Each row is followed by roughly how far along a hidden order it lies, from 0 to 20. A new part has a new order.
(in the rows, 128 means zero)
[131 139 125 147 141 171 145 159 151 133 116 141 121 141 139  89  75 150
 127 136 107 141 134 158 131 122 129 144 103 120 138 115 116 137 121 127
 139  54 116 115 132 148 147 130 132 119 158 131 150 135 113 133 131 127
 131 125 125 130 149 106  69 148 121 145 254 112  98  94 117 108 119 121
 255 117 139 129 120 118 138 162 130 180 142 124 140 149 147 165 145 122
 130  98 160 125 135 158 118 134 144 143 138 138 129 116 136 121 145 103
 136 133 123 110 136 137 122 137 122 124 128 117  83 135 143 114 131 171
 115 109 121] : 1
[135 139 133 169 139 161 140 162 157 130 113 134 121 140 149  83  40 147
 124 136 102 138 133 156 133 120 135 143 102 120 137 105 109 127 116 123
 137  25 114 122 138 149 153 131 137 117 147 132 154 134 114 115 116 128
 128 124 126 128 153 112  82 158 158 145 202 112  86  63 118 111 124 118
 200 118 130 136 127 119 137 157 127 191 139 121 136 143 150 155 142 127
 134  99 151 133 136 177 123 130 142 148 106 137 128 115 141 117 141 104
 135 133 119 103 130 140 116 175 118 112 127 121  97 134 139 119 131 166
 117  92 120] : 1
[131 134 118 128 135 157 141 170 175 126  88 135 118 151 151 107  95 154
 138 130 119 147 126 170 126 125 130 133 120 130 138 110 112 139 102 124
 133  94 124 108 138 154 147 127 133  89 159 132 163 108 127 100 118 126
 135 127 117 138 141 105 101 162  23 118 241 127  80 123 119 112 106 126
 198 113 130 144 117 121 144 147 134 192 130 136 142 153 103 163 134 123
 123 115 157 124 139 166 114 125 135 145 110 129 126 112 132 144 141 110
 158 122 146 103 133 145 158 148 123 151 125 116  60 129 167  95 140 151
 112 121 121] : 14
[131 134 127 148 143 156 139 165 180 125  84 128 117 150 157 100  98 157
 132 136 117 144 121 199 125 124 133 131 124 130 138 121 108 129  86 121
 131 110 114 117 138 155 154 129 134  98 163 130 145 109 123 105 110 125
 136 128 119 138 152 107  92 159  33 117 223 127  76  84 123 114 107 127
 227 108 124 143 118 120 155 145 129 188 126 132 143 160 113 147 129 125
 126 128 163 130 137 154 117 123 142 147 116 128 126 114 133 141 137 107
 158 125 138 102 126 141 150 165 117 165 125 122  78 129 151 118 135 142
 117 124 120] : 19
[130 135 135 139 142 139 137 165 197 124  87 131 118 147 167  97  47 145
 132 140 108 140 124 166 128 124 141 134 112 126 137 103 102 101 103 110
 127 109 116 120 142 145 162 127 136 107 162 129 159 110 127  93 109 122
 137 127 123 133 163 102  95 164  69 112 191 124  58  50 126 112 101 119
 225 110 116 149 114 119 153 137 121 175 123 133 137 163 117 146 121 127
 129 124 154 132 137 148 118 116 143 162 113 119 129 116 136 154 136  99
 155 113 131  94 122 150 136 170 111 172 124 127  81 131 170 108 122 155
 117 110 120] : 20
[134 136 127 146 143 177 145 153 161 129 113 138 120 147 157  89  55 151
 127 137 109 137 139 162 130 123 136 142  96 122 136 112 107 130 119 118
 139  51 111 110 131 159 148 129 132 109 154 132 154 132 111 108 117 127
 131 121 126 128 143 108  89 153 127 142 255 111 108  52 117 105 121 117
 255 113 132 129 115 118 135 157 130 188 141 127 137 152 144 149 143 123
 130  92 165 128 139 135 117 132 141 140 105 136 130 112 136 124 144  99
 135 130 128 104 136 142 125 153 118 129 127 122  74 132 154 109 123 171
 115 101 122] : 1
[132 138 141 138 138 145 139 159 191 121  87 126 117 149 157  92  53 143
 130 138 111 138 126 163 130 126 145 130 110 125 137  98 104 102  97 112
 126 114 119 130 145 152 162 126 137 100 158 130 165 109 125 102 107 124
 139 125 125 133 155 104  93 165  74 109 184 125  53  61 123 111 104 118
 224 110 115 153 111 120 148 135 121 176 117 136 139 161 106 147 119 131
 127 128 159 133 141 148 120 115 139 157 111 118 128 121 136 155 136 105
 154 114 131  95 120 154 135 175 114 184 123 124  83 135 155 110 124 145
 115 106 118] : 18
[141 135 126 174 139 165 146 158 158 132 117 135 135 147 138  84  44 151
 124 136 107 144 133 160 132 125 141 144 105 124 137 111 108 128 113 128
 140  31 112 118 136 144 152 133 136 119 149 132 147 128 110 113 117 131
 130 123 124 130 139 107  83 145 125 141 234 120  79  81 116 115 121 123
 214 119 137 138 125 124 145 162 135 201 145 121 137 139 152 154 153 125
 133  89 163 134 141 195 122 132 138 146 106 140 126 114 140 108 148  95
 139 136 126 114 132 133 129 171 120 102 127 121  79 132 130 118 137 170
 118 110 123] : 0

Next part:
[154 153 177 180 122 137 137  75 203   1 116 149 132  58 159 129  22 130
 136 182 147  95 134 164  89] : 18
[149  82 137 149 120 157 128 121 161 178 131 137 123  98 117 134  70 140
 118 136 136 133 125 127 133] : 12
[141  73 131 168 125 160 126 126 159 188 133 135 124 112 112 137  94 136
 113 164 134 146 126 125 129] : 20
[144  87 146 137 121 154 128 120 151 134 131 135 124 109 118 136  88 135
 123 135 135 141 126 145 128] : 12
[144 107 134 139 123 145 128 125 146 165 131 139 126 128 121 134 112 135
 124 138 138 142 126 132 135] : 10
[146  96 137 132 131 149 128 125 154 159 132 137 126 195 120 135  95 130
 122 123 139 136 127 121 141] : 0
[139 116 130 136 125 147 128 128 144 129 131 142 129 153 121 134 112 135
 128 135 137 137 126 131 143] : 0
[141 113 135 143 125 147 129 124 143 130 133 143 127 129 126 132 107 135
 126 144 132 137 127 136 128] : 12
[132  79 121 143 120 163 125 140 132 216 136 135 123 133 106 135 114 140
 118 137 129 151 124 123 145] : 7
[145  81 132 144 121 154 127 128 141 191 133 132 126 118 115 136 106 141
 119 132 129 140 125 136 134] : 8
[130 107 128 145 126 159 127 130 132 161 132 152 128 135 107 135 119 140
 121 142 132 143 126 134 136] : 13
[194   1 173 156 105 189 125  93 223 220 132 123 121  14  94 150   1 132
  91 113 150 103 121 102  98] : 3
[149 138 158 174 125 137 134  94 182  59 121 146 130  86 148 131  65 119
 133 173 142 112 131 147 105] : 19
[147  79 135 145 120 147 127 128 166 171 132 127 127 101 121 137  87 134
 116 135 135 131 125 129 140] : 11
[144  80 138 175 126 168 128 122 158 152 131 142 124 109 120 135  87 134
 125 162 134 111 126 134 127] : 19
[143 110 137 146 123 151 129 121 159 170 130 141 126 116 120 134 100 133
 125 142 133 141 127 132 132] : 13
[151  89 149 158 119 152 129 107 186 125 128 138 125 138 124 135  61 127
 122 130 140 126 127 123 129] : 4
[148 102 134 145 123 151 127 125 149 161 132 138 125 129 116 138  97 138
 118 136 134 135 125 119 125] : 12
[173   1 151 151 112 177 125 118 186 229 134 127 119 124  95 144  12 136
  99 122 141 128 123 109 113] : 3
[141 102 133 146 123 146 129 116 161 147 129 135 126 157 125 133  93 133
 125 133 137 129 127 131 133] : 1
[145  79 135 145 121 161 127 124 156 165 131 142 124 108 118 135  78 135
 118 137 134 132 125 122 122] : 15
[137  83 124 143 124 161 124 138 129 206 134 136 127 123 108 122 113 139
 117 136 129 145 124 123 142] : 10
[136  57 111 139 142 163 122 161 117 255 141 127 120 155  94 144 132 141
 107 135 130 161 120 119 160] : 3
[140  66 129 151 127 153 127 127 149 173 132 131 125 125 120 134 113 138
 121 140 131 139 124 132 142] : 11
[151  95 148 151 120 149 131 106 172 134 127 136 125  91 124 134  58 128
 123 141 143 124 128 130 115] : 11
[131  91 126 142 134 152 127 136 138 182 133 137 125 142 118 133 120 139
 123 147 128 149 124 127 133] : 8
[141  96 130 137 124 152 127 127 150 185 132 132 124 129 119 123 112 139
 121 136 133 140 128 126 138] : 9
[141  95 129 162 124 149 130 124 155 153 129 140 126 125 121 139  94 135
 123 178 135 134 126 129 130] : 16
[139 101 131 147 125 148 129 128 137 162 131 138 125 124 120 132 119 134
 124 144 132 139 126 133 134] : 14
[142 121 143 142 124 149 131 116 164 106 128 141 127 149 130 132  96 127
 129 131 136 139 129 148 118] : 3
[140  78 128 140 123 151 126 135 141 200 134 132 123 122 110 136 104 139
 115 144 131 145 124 132 136] : 12
[135 111 130 140 132 154 127 129 136 169 132 137 125 131 116 132 113 133
 122 135 134 140 128 125 132] : 6
[134  97 124 135 127 147 127 138 140 232 133 135 125 145 111 130 116 139
 122 129 129 147 125 131 151] : 1
[141  64 126 157 123 165 126 134 139 197 135 124 123 121 111 134 103 141
 118 155 129 151 123 122 137] : 16
[134 115 127 139 120 154 127 135 130 181 133 133 125 137 113 132 127 135
 123 144 134 145 126 128 148] : 12
[153  61 147 155 120 176 125 139 147 212 134 132 123 109 105 138  91 144
 110 145 133 145 123 111 135] : 20
[145  59 132 146 121 170 124 135 143 226 136 130 122 119 103 138  85 139
 110 138 133 144 123 125 136] : 13
[137 136 138 144 126 149 131 112 154 101 127 145 129 115 143 143  99 127
 133 147 134 128 131 154 121] : 18
[134 109 130 141 125 131 128 132 139 144 130 146 126 159 123 132 131 132
 126 142 133 146 127 133 138] : 8
[140  67 128 136 130 165 125 140 137 214 138 134 123 148 109 136 111 140
 116 132 130 157 123 116 144] : 7
[139  98 126 137 123 154 122 137 140 220 134 136 124 131 112 135 113 139
 118 130 136 143 124 121 142] : 4
[139  98 128 144 124 151 126 138 132 181 133 136 125 133 116 135 103 136
 122 147 131 144 125 120 141] : 13
[125 101 121 137 127 149 126 138 136 193 133 137 125 153 115 132 135 136
 123 124 128 151 125 127 149] : 5
[137  66 120 139 124 166 125 142 150 238 136 129 122 132 104 142 117 152
 116 133 130 151 122 113 141] : 12
[130  25 110 164 121 183 122 157 118 255 142 110 118 129  71 143 132 155
  99 154 126 158 119 106 157] : 20
